Below is a small trained network, with its code and all its weights. Each question gives an input and a target symbol and asks what happens when units are switched off, that is, made to give their printed mean instead of their output.

import numpy as np


def w(rows, s, z=0):
    codes = np.array(rows[::2]) - 128.0
    scale = np.full(codes.shape[1], s)
    scale[-1] = z or s
    return codes * scale


def norm(h):
    return h / np.sqrt((h * h).mean(-1, keepdims=True) + 1e-5)


def f(y):
    return np.maximum(y, 0)


def softmax(a):
    e = np.exp(a - a.max(-1, keepdims=True))
    return e / e.sum(-1, keepdims=True)


def log_softmax(a):
    a = a - a.max(-1, keepdims=True)
    return a - np.log(np.exp(a).sum(-1, keepdims=True))


def net(x, mask):
    ids = ['ΞΠΣαβεηλμτφψω'.index(c) for c in x.split()]
    T = len(ids)
    res = E[ids] + P[:T]
    u = 0
    for l in range(3):
        q, k, v = (norm(res) @ M[l].T for M in (Q, K, V))
        z = softmax(np.where(np.tri(T) > 0, q @ k.T / 2**0.5, -1e9)) @ v
        res = res + np.where(mask[u], z, O[l][:, -1]) @ O[l][:, :-1]
        u += 1
        y = f(norm(res) @ A[l][:, :-1].T + A[l][:, -1])
        res = res + np.where(mask[u : u + 4], y, B[l][:, -1]) @ B[l][:, :-1]
        u += 4
    return log_softmax(norm(res)[-1] @ U[:, :-1].T + U[:, -1])


Q, K, V, O, A, B = {}, {}, {}, {}, {}, {}
E = w([
[97,138,123],'Ξ',
[40,124,149],'Π',
[120,108,232],'Σ',
[127,127,239],'α',
[80,122,252],'β',
[116,220,196],'ε',
[55,16,148],'η',
[107,49,148],'λ',
[126,223,178],'μ',
[122,167,121],'τ',
[37,169,195],'φ',
[82,96,75],'ψ',
[125,82,188],'ω',
],0.014)
P = w([
[118,153,66],'0',
[150,111,97],'1',
[220,104,189],'2',
[18,135,227],'3',
[145,106,88],'4',
[226,138,173],'5',
[8,122,201],'6',
[146,109,85],'7',
[222,133,170],'8',
[5,123,186],'9',
[143,110,82],'10',
[230,148,168],'11',
],0.013)
Q[0] = w([
[254,72,152],'0.h0',
[53,239,88],'0.h0',
],0.012)
K[0] = w([
[247,31,208],'0.h0',
[117,211,75],'0.h0',
],0.013)
V[0] = w([
[216,61,219],'0.h0',
[176,2,172],'0.h0',
],0.0081)
O[0] = w([
[85,246,94,227],'0.h0',
[107,163,72,251],'0.h0',
],0.013,0.002)
A[0] = w([
[225,116,156,23],'0.n0',
[3,118,137,1],'0.n1',
[204,233,95,10],'0.n2',
[158,110,164,13],'0.n3',
],0.014,0.0048)
B[0] = w([
[169,187,184,152],'0.n0',
[121,200,180,229],'0.n1',
[247,215,124,254],'0.n2',
[149,82,210,146],'0.n3',
],0.013,0.0045)
Q[1] = w([
[174,71,56],'1.h0',
[207,255,27],'1.h0',
],0.0088)
K[1] = w([
[2,147,175],'1.h0',
[50,157,13],'1.h0',
],0.008)
V[1] = w([
[234,2,31],'1.h0',
[234,203,193],'1.h0',
],0.006)
O[1] = w([
[78,207,63,4],'1.h0',
[116,195,253,225],'1.h0',
],0.0063,0.0034)
A[1] = w([
[48,75,121,80],'1.n0',
[194,50,132,169],'1.n1',
[254,223,23,190],'1.n2',
[200,228,211,254],'1.n3',
],0.0082,0.0053)
B[1] = w([
[122,247,163,136],'1.n0',
[204,120,156,151],'1.n1',
[242,159,22,195],'1.n2',
[126,156,77,247],'1.n3',
],0.011,0.013)
Q[2] = w([
[6,59,157],'2.h0',
[238,73,195],'2.h0',
],0.012)
K[2] = w([
[93,84,7],'2.h0',
[213,47,148],'2.h0',
],0.019)
V[2] = w([
[8,45,77],'2.h0',
[206,161,73],'2.h0',
],0.012)
O[2] = w([
[6,122,122,3],'2.h0',
[188,149,73,117],'2.h0',
],0.013,0.0066)
A[2] = w([
[131,81,192,2],'2.n0',
[225,239,229,118],'2.n1',
[244,110,110,120],'2.n2',
[90,173,232,61],'2.n3',
],0.011,0.0054)
B[2] = w([
[143,115,177,137],'2.n0',
[97,196,166,251],'2.n1',
[25,92,26,200],'2.n2',
[96,112,10,158],'2.n3',
],0.013)
U = w([
[173,41,123,176],'Ξ',
[128,44,142,178],'Π',
[133,157,112,116],'Σ',
[144,154,121,114],'α',
[83,210,155,28],'β',
[185,147,189,65],'ε',
[5,114,66,87],'η',
[84,111,63,176],'λ',
[201,136,192,48],'μ',
[210,85,150,177],'τ',
[137,75,171,158],'φ',
[86,57,74,254],'ψ',
[116,136,83,179],'ω',
],0.022,0.01)

Each question gives the input, a string of symbols that net reads in full, and the target symbol t.
The units are the heads (2 rows each of Q, K, V and O) and the neurons (one row each of A and B). Each row of codes is followed by its name. A weight is (code - 128) times the scale printed after its matrix; where a second scale follows, it is the last column's (O, A, B and U).
mask holds one flag per unit, layer by layer, with each layer's heads first. A switched-off unit (its flag False) gives its mean, the last column of its rows in O or B, instead of its output. The means were averaged over made-up inputs and are rounded, as every weight is.
A unit's drop is (log p(t) with every unit on - log p(t) with that unit switched off) / (log p(t) with every unit on - log p(t) with every unit switched off).
The circuit of an input: a set's keep is (log p(t) with only the set's units on - log p(t) with every unit switched off) / (log p(t) with every unit on - log p(t) with every unit switched off). Starting from the 12 units with the biggest drops (on a tie, the unit counted first), units are removed one at a time, each time the one whose removal leaves the highest keep (on an exact tie, the one counted first), for as long as the keep stays at least 0.8.
circuit, biggest first: the units of the circuit, biggest drop first
unit that matters most: the unit with the biggest drop
top k neurons: the k neurons with the biggest drops, biggest first
top k neurons in layer l: the k neurons of layer l with the biggest drops, biggest first
input η τ Ξ ψ ε Ξ ω, target η: circuit, biggest first -> 1.n2, 2.n3
input φ τ φ ε Σ ψ ψ ψ β β ε, target ε: circuit, biggest first -> 0.h0, 1.n2
input ψ α ψ ω φ Π η μ β τ, target ψ: unit that matters most -> 0.n2
input β φ ω φ μ φ Σ ε ω ψ, target β: circuit, biggest first -> 2.n2, 1.n2
input φ η η η Π τ Σ, target φ: circuit, biggest first -> 0.h0, 0.n2
input η τ η ψ, target η: circuit, biggest first -> 1.h0, 1.n2, 0.h0, 2.n3
input η η ψ ψ ε β β, target η: circuit, biggest first -> 0.n2, 2.n3
input ψ α β β λ α ω, target ψ: top 2 neurons in layer 2 -> 2.n1, 2.n3
input ψ τ β Ξ λ φ μ Ξ λ Σ, target ψ: circuit, biggest first -> 0.n2, 1.n2, 0.h0, 2.h0
input Π Σ τ β, target Π: circuit, biggest first -> 0.h0, 0.n2
input η β ε α, target η: circuit, biggest first -> 0.n2, 1.n2, 2.h0
input η η Π Π, target η: circuit, biggest first -> 0.n2, 2.h0
input ψ Ξ Ξ Π α η τ, target ψ: top 4 neurons -> 0.n2, 2.n1, 1.n2, 2.n3
input η Ξ Ξ ψ ω μ β Σ μ λ, target η: top 2 neurons -> 1.n2, 0.n2
input η β Σ β ε ε η β η β, target η: circuit, biggest first -> 0.n2, 2.h0
input μ β τ λ λ β Ξ μ, target μ: unit that matters most -> 0.h0
input φ η ω ψ Π ω μ, target φ: top 3 neurons -> 0.n2, 2.n2, 1.n2
input α μ ψ ω η, target η: top 3 neurons -> 0.n2, 1.n2, 2.n1
input ψ β Σ μ η η τ Σ τ ω, target ψ: top 2 neurons in layer 0 -> 0.n2, 0.n1
input β λ Ξ α ψ, target ψ: top neuron in layer 2 -> 2.n2
input ψ β α Π, target ψ: top 2 neurons in layer 2 -> 2.n1, 2.n3
